Below are the code and all the weights of a small trained network. Each question names an input and a target symbol and asks about switching units off, where a switched-off unit gives its printed mean instead of its output.

import numpy as np


def w(rows, s, z=0):
    codes = np.array(rows[::2]) - 128.0
    scale = np.full(codes.shape[1], s)
    scale[-1] = z or s
    return codes * scale


def f(y):
    return y / 2 * (1 + np.tanh(0.7978845608 * (y + 0.044715 * y**3)))


def softmax(a):
    e = np.exp(a - a.max(-1, keepdims=True))
    return e / e.sum(-1, keepdims=True)


def log_softmax(a):
    a = a - a.max(-1, keepdims=True)
    return a - np.log(np.exp(a).sum(-1, keepdims=True))


def net(x, mask):
    ids = ['Ξαγδεζηθλφψ'.index(c) for c in x.split()]
    T = len(ids)
    res = E[ids] + P[:T]
    q, k, v = (res @ M[0].T for M in (Q, K, V))
    z = softmax(np.where(np.tri(T) > 0, q @ k.T / 4**0.5, -1e9)) @ v
    res = res + np.where(mask[0], z, O[0][:, -1]) @ O[0][:, :-1]
    y = f(res @ A[0][:, :-1].T + A[0][:, -1])
    res = res + np.where(mask[1:13], y, B[0][:, -1]) @ B[0][:, :-1]
    return log_softmax(res[-1] @ U[:, :-1].T + U[:, -1])


Q, K, V, O, A, B = {}, {}, {}, {}, {}, {}
E = w([
[68,161,111,102,88,105,1,74],'Ξ',
[77,53,157,126,106,172,48,81],'α',
[21,102,117,51,134,149,31,68],'γ',
[146,176,117,107,107,123,47,119],'δ',
[152,14,175,136,102,117,97,115],'ε',
[117,65,122,28,150,77,137,120],'ζ',
[185,146,95,66,121,21,129,140],'η',
[200,32,138,96,165,147,173,166],'θ',
[130,122,107,204,142,233,88,147],'λ',
[245,153,105,213,126,106,145,162],'φ',
[76,157,58,91,188,176,155,156],'ψ',
],0.0085)
P = w([
[155,175,207,109,85,152,149,68],'0',
[137,84,135,58,155,154,94,130],'1',
[128,110,111,112,88,136,143,79],'2',
[156,100,118,121,181,109,9,126],'3',
[147,68,82,117,98,116,130,89],'4',
[80,125,178,148,188,90,95,193],'5',
[103,98,82,134,85,123,200,117],'6',
[126,83,75,143,175,95,44,167],'7',
[101,64,53,155,95,103,186,125],'8',
[82,97,133,167,184,67,78,200],'9',
[141,114,85,129,85,105,170,99],'10',
],0.012)
Q[0] = w([
[148,134,102,118,66,179,228,73],'h0',
[128,147,196,164,209,99,98,230],'h0',
[192,87,7,117,98,164,125,66],'h0',
[107,184,148,120,30,156,202,46],'h0',
],0.012)
K[0] = w([
[156,183,190,93,121,166,102,41],'h0',
[90,83,4,165,173,117,107,178],'h0',
[89,228,246,100,111,175,207,131],'h0',
[165,124,192,68,106,131,82,36],'h0',
],0.011)
V[0] = w([
[80,34,150,139,141,222,104,135],'h0',
[34,197,101,145,107,179,83,87],'h0',
[217,175,164,254,93,175,127,132],'h0',
[149,162,103,105,184,190,168,144],'h0',
],0.013)
O[0] = w([
[96,41,101,61,57,139,74,211,215],'h0',
[32,246,194,128,63,107,220,162,56],'h0',
[171,61,190,250,81,24,100,109,2],'h0',
[90,171,168,119,235,26,92,241,104],'h0',
],0.012,0.0016)
A[0] = w([
[126,70,92,128,58,109,81,125,147],'n0',
[131,126,178,214,108,65,95,124,1],'n1',
[166,105,136,153,254,110,101,75,181],'n2',
[141,108,71,80,158,223,82,130,92],'n3',
[114,198,147,144,104,134,216,83,46],'n4',
[127,106,108,129,32,133,150,58,196],'n5',
[191,83,134,195,120,67,128,89,235],'n6',
[120,150,129,100,223,129,47,158,68],'n7',
[198,88,125,96,139,155,77,139,159],'n8',
[112,128,99,90,114,126,146,219,222],'n9',
[117,106,148,143,204,93,48,117,140],'n10',
[154,120,93,213,135,111,192,45,9],'n11',
],0.0088,0.0055)
B[0] = w([
[172,157,172,160,67,118,121,144,206],'n0',
[146,39,63,89,121,103,204,120,168],'n1',
[165,221,116,145,133,155,165,196,215],'n2',
[171,114,155,153,95,78,154,58,255],'n3',
[33,53,153,184,177,127,120,112,168],'n4',
[168,139,111,98,129,203,186,184,195],'n5',
[84,102,83,121,141,181,41,106,226],'n6',
[138,49,139,91,170,155,182,146,203],'n7',
[89,91,122,185,138,98,115,108,227],'n8',
[113,136,167,91,119,104,74,146,218],'n9',
[164,136,135,190,166,123,175,198,190],'n10',
[160,127,254,76,137,109,82,114,174],'n11',
],0.0088,0.014)
U = w([
[110,126,169,167,132,143,186,124,83],'Ξ',
[186,165,153,103,73,147,168,193,59],'α',
[112,113,105,96,102,199,48,118,45],'γ',
[139,188,169,107,139,154,59,100,242],'δ',
[120,103,115,136,54,57,140,97,92],'ε',
[63,67,127,120,177,94,69,2,101],'ζ',
[171,160,42,116,142,149,210,75,241],'η',
[200,109,191,134,143,74,181,144,3],'θ',
[101,170,219,165,101,15,75,158,219],'λ',
[97,130,61,181,170,152,98,171,175],'φ',
[88,109,96,74,191,185,144,222,119],'ψ',
],0.0077,0.0048)

Each question gives the input, a string of symbols that net reads in full, and the target symbol t.
The units are the heads (4 rows each of Q, K, V and O) and the neurons (one row each of A and B). Each row of codes is followed by its name. A weight is (code - 128) times the scale printed after its matrix; where a second scale follows, it is the last column's (O, A, B and U).
mask holds one flag per unit, heads first, then neurons. A switched-off unit (its flag False) gives its mean, the last column of its rows in O or B, instead of its output. The means were averaged over made-up inputs and are rounded, as every weight is.
A unit's drop is (log p(t) with every unit on - log p(t) with that unit switched off) / (log p(t) with every unit on - log p(t) with every unit switched off).
The circuit of an input: a set's keep is (log p(t) with only the set's units on - log p(t) with every unit switched off) / (log p(t) with every unit on - log p(t) with every unit switched off). Starting from the 12 units with the biggest drops (on a tie, the unit counted first), units are removed one at a time, each time the one whose removal leaves the highest keep (on an exact tie, the one counted first), for as long as the keep stays at least 0.8.
circuit, biggest first: the units of the circuit, biggest drop first
k most important neurons: the k neurons with the biggest drops, biggest first
input α ζ ζ ψ ψ ε γ δ λ ζ λ, target α: most important neuron => n5
input φ λ η γ α ψ θ ψ φ, target θ: 4 most important neurons => n11, n1, n2, n10
input δ φ ε, target ζ: circuit, biggest first => h0, n6, n4
input Ξ ε η δ θ η, target θ: circuit, biggest first => h0, n3, n6, n10
input ε α α Ξ ζ Ξ Ξ ζ ζ η, target η: circuit, biggest first => h0, n3
input ζ α φ, target η: circuit, biggest first => h0, n9
input ζ δ ζ ψ η φ γ φ δ λ, target φ: circuit, biggest first => h0, n6, n3, n10
input δ α ε γ, target ε: circuit, biggest first => h0, n3, n6
input φ θ θ γ γ ε, target ε: 2 most important neurons => n3, n6
input ε φ λ, target γ: circuit, biggest first => h0, n6, n5
input γ α θ λ Ξ, target ψ: circuit, biggest first => h0, n3
input ε α α δ Ξ, target γ: 3 most important neurons => n6, n5, n3
input λ ψ φ λ φ θ η ψ δ δ α, target ε: circuit, biggest first => h0, n1
input η ζ λ, target δ: circuit, biggest first => n11, h0, n2, n6
input γ θ θ θ, target θ: circuit, biggest first => h0, n3, n10
input Ξ φ θ, target Ξ: 2 most important neurons => n4, n5
input φ α δ η θ ψ ζ θ α ψ ε, target θ: 3 most important neurons => n11, n1, n2
input φ α ζ θ λ Ξ θ α, target θ: circuit, biggest first => h0, n3, n10, n6
input Ξ θ λ α λ Ξ ζ γ ε, target Ξ: 2 most important neurons => n4, n5
input γ Ξ Ξ Ξ Ξ φ, target φ: 3 most important neurons => n6, n2, n3
input δ ζ δ ζ ζ α ζ φ ζ, target ζ: 3 most important neurons => n6, n4, n2
input Ξ ζ η ζ δ, target Ξ: most important neuron => n4
input φ ψ ζ ψ γ, target θ: 2 most important neurons => n11, n1
input λ α ψ δ, target ψ: 2 most important neurons => n7, n0
